Here is a tiny trained network, its code and every weight. The questions are about switching its units off for an input and a class, where a switched-off unit gives its printed mean instead of its output.

import numpy as np


def w(rows, s, z=0):
    codes = np.array(rows[::2]) - 128.0
    scale = np.full(codes.shape[1], s)
    scale[-1] = z or s
    return codes * scale


def f(y):
    return y / 2 * (1 + np.tanh(0.7978845608 * (y + 0.044715 * y**3)))


def log_softmax(a):
    a = a - a.max(-1, keepdims=True)
    return a - np.log(np.exp(a).sum(-1, keepdims=True))


def net(x, mask):
    res = np.array(x, float).reshape(1, 8) / 4 @ E
    y = f(res @ A[0][:, :-1].T + A[0][:, -1])
    res = res + np.where(mask, y, B[0][:, -1]) @ B[0][:, :-1]
    return log_softmax(res[-1] @ U[:, :-1].T + U[:, -1])


A, B = {}, {}
E = w([
[84,75,43,135],'x0',
[243,135,191,221],'x1',
[71,236,148,89],'x2',
[153,105,209,24],'x3',
[174,65,143,97],'x4',
[104,41,202,71],'x5',
[69,198,197,181],'x6',
[231,194,2,55],'x7',
],0.0042)
A[0] = w([
[112,125,105,122,180],'neuron 1',
[120,123,133,143,95],'neuron 2',
[157,133,141,180,196],'neuron 3',
[142,122,22,151,93],'neuron 4',
[135,69,127,124,154],'neuron 5',
[135,120,99,143,68],'neuron 6',
[147,134,117,122,39],'neuron 7',
[167,107,121,132,89],'neuron 8',
[120,124,108,136,83],'neuron 9',
[150,150,132,134,64],'neuron 10',
[120,123,127,131,219],'neuron 11',
[178,146,137,131,95],'neuron 12',
[163,123,138,103,68],'neuron 13',
[117,107,129,127,168],'neuron 14',
[166,119,108,92,116],'neuron 15',
[60,133,155,2,132],'neuron 16',
[128,112,58,149,72],'neuron 17',
[93,146,113,129,38],'neuron 18',
[156,162,138,120,105],'neuron 19',
[97,123,118,108,252],'neuron 20',
[225,66,149,83,118],'neuron 21',
[134,127,118,145,85],'neuron 22',
[92,75,170,129,198],'neuron 23',
[129,122,119,135,56],'neuron 24',
[123,103,108,117,56],'neuron 25',
[138,120,133,136,226],'neuron 26',
[131,138,132,115,144],'neuron 27',
[116,129,131,142,21],'neuron 28',
[72,104,128,30,120],'neuron 29',
[154,148,132,140,74],'neuron 30',
[127,152,133,109,47],'neuron 31',
[151,95,127,132,186],'neuron 32',
[137,120,90,145,146],'neuron 33',
[161,175,143,95,190],'neuron 34',
[146,90,172,101,229],'neuron 35',
[136,140,154,116,59],'neuron 36',
[128,127,142,160,206],'neuron 37',
[110,149,143,112,207],'neuron 38',
[80,81,119,134,35],'neuron 39',
[112,111,137,156,31],'neuron 40',
[146,115,123,134,41],'neuron 41',
[108,129,117,129,16],'neuron 42',
[148,164,127,144,113],'neuron 43',
[101,118,124,101,217],'neuron 44',
[160,99,145,103,182],'neuron 45',
[173,133,106,132,68],'neuron 46',
[125,117,87,138,86],'neuron 47',
[128,128,125,128,53],'neuron 48',
],0.017,0.0035)
B[0] = w([
[145,155,115,133,157],'neuron 1',
[115,146,135,126,128],'neuron 2',
[89,208,104,71,212],'neuron 3',
[173,126,124,18,246],'neuron 4',
[119,157,85,154,169],'neuron 5',
[133,113,134,96,137],'neuron 6',
[123,119,152,116,119],'neuron 7',
[123,87,117,122,149],'neuron 8',
[139,128,134,123,127],'neuron 9',
[111,132,150,122,129],'neuron 10',
[121,157,112,126,162],'neuron 11',
[93,103,156,130,157],'neuron 12',
[115,93,154,145,135],'neuron 13',
[126,149,114,137,146],'neuron 14',
[99,128,139,100,166],'neuron 15',
[118,171,18,161,254],'neuron 16',
[144,113,144,42,187],'neuron 17',
[153,119,132,175,135],'neuron 18',
[91,135,155,134,147],'neuron 19',
[136,172,99,155,187],'neuron 20',
[152,3,112,106,233],'neuron 21',
[124,133,132,113,128],'neuron 22',
[152,160,83,112,217],'neuron 23',
[130,117,138,125,115],'neuron 24',
[143,118,120,128,124],'neuron 25',
[108,148,103,109,168],'neuron 26',
[116,134,126,129,135],'neuron 27',
[121,126,150,136,114],'neuron 28',
[149,206,78,145,218],'neuron 29',
[108,137,147,116,136],'neuron 30',
[111,124,145,139,120],'neuron 31',
[114,131,89,128,167],'neuron 32',
[144,138,116,88,171],'neuron 33',
[59,159,133,146,189],'neuron 34',
[129,127,66,146,206],'neuron 35',
[125,109,139,114,125],'neuron 36',
[94,194,113,101,183],'neuron 37',
[95,156,99,129,173],'neuron 38',
[123,147,132,186,151],'neuron 39',
[100,172,145,123,130],'neuron 40',
[129,105,130,130,118],'neuron 41',
[143,108,150,145,113],'neuron 42',
[99,170,140,116,159],'neuron 43',
[131,161,106,145,172],'neuron 44',
[140,79,102,155,173],'neuron 45',
[115,116,140,83,158],'neuron 46',
[141,130,132,86,149],'neuron 47',
[132,120,140,129,111],'neuron 48',
],0.03,0.0061)
U = w([
[115,152,176,131,146],'0',
[214,75,208,228,42],'1',
[254,180,190,155,29],'2',
[171,159,66,165,254],'3',
[111,181,121,243,136],'4',
[100,38,114,161,81],'5',
],0.0075,0.0035)

Each question gives the input, the list of numbers given to net, and the class t.
The units are the neurons (one row each of A and B). Each row of codes is followed by its name. A weight is (code - 128) times the scale printed after its matrix; where a second scale follows, it is the last column's (A, B and U).
mask holds one flag per neuron, in row order. A switched-off neuron (its flag False) gives its mean, the last column of its row in B, instead of its output. The means were averaged over made-up inputs and are rounded, as every weight is.
A unit's drop is (log p(t) with every unit on - log p(t) with that unit switched off) / (log p(t) with every unit on - log p(t) with every unit switched off).
The circuit of an input: a set's keep is (log p(t) with only the set's units on - log p(t) with every unit switched off) / (log p(t) with every unit on - log p(t) with every unit switched off). Starting from the 12 units with the biggest drops (on a tie, the unit counted first), units are removed one at a time, each time the one whose removal leaves the highest keep (on an exact tie, the one counted first), for as long as the keep stays at least 0.8.
circuit, biggest first: the units of the circuit, biggest drop first
top k neurons: the k neurons with the biggest drops, biggest first
drop when u is switched off: that unit's drop, to one decimal
input [2,1,0,-2,-8,7,5,4], class 4: circuit, biggest first : neuron 4; neuron 21; neuron 17
input [-1,-2,0,-1,-4,-5,-2,0], class 0: circuit, biggest first : neuron 16; neuron 29; neuron 35
input [-3,-7,-6,-2,7,-1,7,-7], class 4: circuit, biggest first : neuron 4; neuron 39
input [-5,-2,2,-4,-4,1,3,7], class 4: circuit, biggest first : neuron 21; neuron 34; neuron 17
input [-5,-8,-1,-3,6,1,7,4], class 4: circuit, biggest first : neuron 4; neuron 21; neuron 17
input [7,-2,-4,4,0,2,7,-4], class 4: circuit, biggest first : neuron 4; neuron 21
input [2,1,-7,4,-5,-1,-7,-2], class 5: circuit, biggest first : neuron 21; neuron 16
input [-7,7,7,1,5,3,8,0], class 0: circuit, biggest first : neuron 16; neuron 29
input [-7,4,7,7,3,1,5,-6], class 4: circuit, biggest first : neuron 4; neuron 34
input [3,2,-6,-5,-1,8,6,-6], class 4: circuit, biggest first : neuron 4; neuron 39
input [5,5,-5,8,-7,7,-2,3], class 5: circuit, biggest first : neuron 21
input [6,-1,0,-1,4,-1,-1,8], class 2: top 2 neurons : neuron 4; neuron 16
input [-7,-2,5,7,-6,2,-3,2], class 4: top 2 neurons : neuron 34; neuron 4
input [-8,1,3,-7,-4,1,3,-2], class 4: top 2 neurons : neuron 4; neuron 17
input [1,5,7,-2,2,7,-6,2], class 5: drop when neuron 21 is switched off : 0.2
input [3,6,-2,-3,-5,-3,4,-7], class 4: drop when neuron 4 is switched off : 0.6
input [1,6,0,-4,5,-1,-4,8], class 5: drop when neuron 21 is switched off : 0.2
